Below are the code and all the weights of a small trained network. Each question names an input and a target symbol and asks about switching units off, where a switched-off unit gives its printed mean instead of its output.

import numpy as np


def w(rows, s, z=0):
    codes = np.array(rows[::2]) - 128.0
    scale = np.full(codes.shape[1], s)
    scale[-1] = z or s
    return codes * scale


def norm(h):
    return h / np.sqrt((h * h).mean(-1, keepdims=True) + 1e-5)


def f(y):
    return np.maximum(y, 0)


def softmax(a):
    e = np.exp(a - a.max(-1, keepdims=True))
    return e / e.sum(-1, keepdims=True)


def log_softmax(a):
    a = a - a.max(-1, keepdims=True)
    return a - np.log(np.exp(a).sum(-1, keepdims=True))


def net(x, mask):
    ids = ['βγδηθλμξπτφψ'.index(c) for c in x.split()]
    T = len(ids)
    res = E[ids] + P[:T]
    u = 0
    for l in range(2):
        r = norm(res)
        for j in range(3):
            rows = slice(2 * j, 2 * j + 2)
            q, k, v = (r @ M[l][rows].T for M in (Q, K, V))
            z = softmax(np.where(np.tri(T) > 0, q @ k.T / 2**0.5, -1e9)) @ v
            o = O[l][rows]
            res = res + np.where(mask[u + j], z, o[:, -1]) @ o[:, :-1]
        u += 3
        y = f(norm(res) @ A[l][:, :-1].T + A[l][:, -1])
        res = res + np.where(mask[u : u + 4], y, B[l][:, -1]) @ B[l][:, :-1]
        u += 4
    return log_softmax(norm(res)[-1] @ U[:, :-1].T + U[:, -1])


Q, K, V, O, A, B = {}, {}, {}, {}, {}, {}
E = w([
[91,156,143],'β',
[133,62,187],'γ',
[136,134,123],'δ',
[136,133,124],'η',
[131,121,77],'θ',
[3,93,134],'λ',
[107,132,5],'μ',
[95,159,148],'ξ',
[119,165,170],'π',
[101,128,124],'τ',
[154,31,62],'φ',
[83,157,149],'ψ',
],0.036)
P = w([
[122,140,158],'0',
[169,161,115],'1',
[31,84,160],'2',
[170,164,112],'3',
[36,87,153],'4',
[166,162,112],'5',
[45,90,141],'6',
[173,160,108],'7',
[46,81,145],'8',
[172,162,104],'9',
[6,102,161],'10',
[171,166,106],'11',
],0.011)
Q[0] = w([
[82,85,80],'0.h0',
[144,202,86],'0.h0',
[97,15,189],'0.h1',
[120,129,212],'0.h1',
[70,65,207],'0.h2',
[255,165,134],'0.h2',
],0.04)
K[0] = w([
[132,82,70],'0.h0',
[103,191,116],'0.h0',
[167,19,185],'0.h1',
[151,123,217],'0.h1',
[121,96,225],'0.h2',
[253,138,72],'0.h2',
],0.036)
V[0] = w([
[190,9,135],'0.h0',
[165,143,239],'0.h0',
[152,64,198],'0.h1',
[123,154,111],'0.h1',
[37,135,144],'0.h2',
[72,115,142],'0.h2',
],0.013)
O[0] = w([
[254,98,150,118],'0.h0',
[143,126,206,17],'0.h0',
[140,70,171,104],'0.h1',
[137,131,118,131],'0.h1',
[39,31,65,254],'0.h2',
[76,87,97,204],'0.h2',
],0.01,0.0081)
A[0] = w([
[151,209,135,151],'0.n0',
[158,255,216,12],'0.n1',
[125,112,184,80],'0.n2',
[102,144,189,2],'0.n3',
],0.041,0.0043)
B[0] = w([
[172,194,149,219],'0.n0',
[254,153,226,254],'0.n1',
[126,86,146,167],'0.n2',
[146,137,90,174],'0.n3',
],0.049,0.0076)
Q[1] = w([
[134,180,187],'1.h0',
[130,1,154],'1.h0',
[131,186,81],'1.h1',
[38,73,110],'1.h1',
[125,129,164],'1.h2',
[92,34,242],'1.h2',
],0.039)
K[1] = w([
[121,123,209],'1.h0',
[188,190,37],'1.h0',
[89,95,100],'1.h1',
[110,19,139],'1.h1',
[118,133,101],'1.h2',
[243,83,3],'1.h2',
],0.037)
V[1] = w([
[130,118,90],'1.h0',
[153,169,36],'1.h0',
[138,121,97],'1.h1',
[52,165,109],'1.h1',
[41,166,254],'1.h2',
[145,117,65],'1.h2',
],0.013)
O[1] = w([
[94,112,140,184],'1.h0',
[139,195,86,254],'1.h0',
[144,116,142,149],'1.h1',
[246,159,157,139],'1.h1',
[223,185,194,25],'1.h2',
[109,87,109,193],'1.h2',
],0.011,0.0056)
A[1] = w([
[60,204,253,229],'1.n0',
[117,81,107,2],'1.n1',
[130,63,154,66],'1.n2',
[81,111,159,111],'1.n3',
],0.034,0.0039)
B[1] = w([
[3,108,187,220],'1.n0',
[163,176,168,253],'1.n1',
[86,134,126,207],'1.n2',
[178,106,106,234],'1.n3',
],0.04,0.0081)
U = w([
[60,158,178,107],'β',
[146,11,188,147],'γ',
[161,148,182,233],'δ',
[147,154,180,213],'η',
[147,195,72,240],'θ',
[51,152,191,113],'λ',
[49,200,40,26],'μ',
[59,249,179,78],'ξ',
[151,160,186,252],'π',
[244,64,92,50],'τ',
[116,19,64,5],'φ',
[53,157,180,92],'ψ',
],0.014,0.0033)

Each question gives the input, a string of symbols that net reads in full, and the target symbol t.
The units are the heads (2 rows each of Q, K, V and O) and the neurons (one row each of A and B). Each row of codes is followed by its name. A weight is (code - 128) times the scale printed after its matrix; where a second scale follows, it is the last column's (O, A, B and U).
mask holds one flag per unit, layer by layer, with each layer's heads first. A switched-off unit (its flag False) gives its mean, the last column of its rows in O or B, instead of its output. The means were averaged over made-up inputs and are rounded, as every weight is.
A unit's drop is (log p(t) with every unit on - log p(t) with that unit switched off) / (log p(t) with every unit on - log p(t) with every unit switched off).
The circuit of an input: a set's keep is (log p(t) with only the set's units on - log p(t) with every unit switched off) / (log p(t) with every unit on - log p(t) with every unit switched off). Starting from the 12 units with the biggest drops (on a tie, the unit counted first), units are removed one at a time, each time the one whose removal leaves the highest keep (on an exact tie, the one counted first), for as long as the keep stays at least 0.8.
units of the circuit, in order: the units of the circuit, biggest drop first
most important unit: the unit with the biggest drop
which heads matter: for each layer, one digit per head in row order, 1 if its drop is at least 0.15 and else 0, layers parted by /
drop of u: that unit's drop, to one decimal
input λ δ ψ θ θ τ ψ, target θ: most important unit -> 0.n0
input λ ξ φ ξ ξ, target φ: which heads matter -> 001 / 001
input θ θ τ, target θ: units of the circuit, in order -> [0.n1; 1.n0]
input φ γ θ φ φ τ η, target φ: units of the circuit, in order -> [0.n1; 1.n0; 0.n0]
input φ τ η β φ τ π, target φ: which heads matter -> 001 / 000
input λ λ ξ τ η φ η, target φ: units of the circuit, in order -> [0.n0; 0.n1; 1.n0]
input φ μ β η δ τ τ λ η, target μ: which heads matter -> 000 / 101
input τ λ λ ξ δ μ ψ, target μ: units of the circuit, in order -> [0.n1; 0.n0; 1.n0]
input φ δ β, target φ: which heads matter -> 000 / 001
input ξ τ π φ θ δ μ λ β, target μ: which heads matter -> 000 / 001
input λ π θ λ η, target θ: units of the circuit, in order -> [1.n0; 0.n1]
input μ β ψ β λ μ δ, target μ: which heads matter -> 000 / 100
input ξ λ η λ η λ τ, target τ: which heads matter -> 000 / 011
input θ λ β δ φ μ φ φ μ δ θ, target θ: which heads matter -> 100 / 000
input π τ π ξ η γ ψ π τ π ψ, target γ: most important unit -> 0.n2
input ψ η θ ψ δ, target θ: units of the circuit, in order -> [1.n0; 0.n1]
input δ π ξ π ξ λ δ τ π θ π, target θ: which heads matter -> 001 / 100
input λ λ γ π δ β δ π δ, target γ: which heads matter -> 100 / 000
input θ θ λ τ η, target θ: drop of 0.h0 -> 0.2
input η ξ ξ η γ θ, target ξ: drop of 0.n0 -> 1.1
input φ μ γ θ τ ψ φ τ ψ, target φ: most important unit -> 0.n1
input μ μ ψ η τ β δ η μ, target μ: drop of 0.n1 -> 0.5
